Below is a small trained network, with its code and all its weights. Each question gives an input and a class and asks what happens when units are switched off, that is, made to give their printed mean instead of their output.

import numpy as np


def w(rows, s, z=0):
    codes = np.array(rows[::2]) - 128.0
    scale = np.full(codes.shape[1], s)
    scale[-1] = z or s
    return codes * scale


def f(y):
    return y / 2 * (1 + np.tanh(0.7978845608 * (y + 0.044715 * y**3)))


def log_softmax(a):
    a = a - a.max(-1, keepdims=True)
    return a - np.log(np.exp(a).sum(-1, keepdims=True))


def net(x, mask):
    res = np.array(x, float).reshape(1, 7) / 4 @ E
    y = f(res @ A[0][:, :-1].T + A[0][:, -1])
    res = res + np.where(mask, y, B[0][:, -1]) @ B[0][:, :-1]
    return log_softmax(res[-1] @ U[:, :-1].T + U[:, -1])


A, B = {}, {}
E = w([
[51,53,101],'x0',
[126,159,155],'x1',
[164,34,167],'x2',
[74,206,2],'x3',
[58,108,50],'x4',
[129,166,165],'x5',
[155,119,104],'x6',
],0.0084)
A[0] = w([
[105,181,144,155],'neuron 0',
[247,68,179,212],'neuron 1',
[149,248,76,197],'neuron 2',
[102,171,144,177],'neuron 3',
[135,128,129,169],'neuron 4',
[100,119,65,121],'neuron 5',
[45,162,145,254],'neuron 6',
[75,111,151,206],'neuron 7',
[176,52,97,157],'neuron 8',
[146,98,182,225],'neuron 9',
],0.016,0.0093)
B[0] = w([
[197,133,86,163],'neuron 0',
[54,176,162,251],'neuron 1',
[44,104,122,253],'neuron 2',
[254,163,68,165],'neuron 3',
[102,129,78,144],'neuron 4',
[135,22,141,178],'neuron 5',
[101,160,17,210],'neuron 6',
[33,202,31,166],'neuron 7',
[71,115,166,175],'neuron 8',
[25,157,110,202],'neuron 9',
],0.0088,0.016)
U = w([
[176,121,159,31],'0',
[86,116,169,214],'1',
[110,5,135,110],'2',
[145,112,120,3],'3',
[160,138,106,66],'4',
[123,112,114,35],'5',
[78,136,69,214],'6',
],0.016,0.005)

Each question gives the input, the list of numbers given to net, and the class t.
The units are the neurons (one row each of A and B). Each row of codes is followed by its name. A weight is (code - 128) times the scale printed after its matrix; where a second scale follows, it is the last column's (A, B and U).
mask holds one flag per neuron, in row order. A switched-off neuron (its flag False) gives its mean, the last column of its row in B, instead of its output. The means were averaged over made-up inputs and are rounded, as every weight is.
A unit's drop is (log p(t) with every unit on - log p(t) with that unit switched off) / (log p(t) with every unit on - log p(t) with every unit switched off).
top k neurons: the k neurons with the biggest drops, biggest first
drop when u is switched off: that unit's drop, to one decimal
input [-5,-2,8,-5,-1,-8,3], class 1: top neuron : neuron 1
input [7,8,6,-6,-2,2,1], class 1: top 2 neurons : neuron 6; neuron 1
input [4,-4,7,0,0,3,3], class 1: top 2 neurons : neuron 6; neuron 8
input [-6,1,-2,0,-8,1,8], class 1: top 2 neurons : neuron 6; neuron 7
input [5,-4,7,0,4,-7,4], class 2: top 2 neurons : neuron 5; neuron 6
input [-6,6,2,-2,-1,-1,-3], class 1: top 3 neurons : neuron 6; neuron 7; neuron 1
input [5,6,4,-7,-2,1,-7], class 6: top 3 neurons : neuron 7; neuron 9; neuron 5
input [1,-7,-1,-4,-3,2,6], class 1: drop when neuron 7 is switched off : 0.0
input [1,-7,-1,-2,-3,2,5], class 1: drop when neuron 7 is switched off : 0.1
input [1,-4,1,6,7,-4,7], class 2: drop when neuron 3 is switched off : 0.0
input [0,7,-1,-4,-2,0,7], class 1: drop when neuron 1 is switched off : 0.1
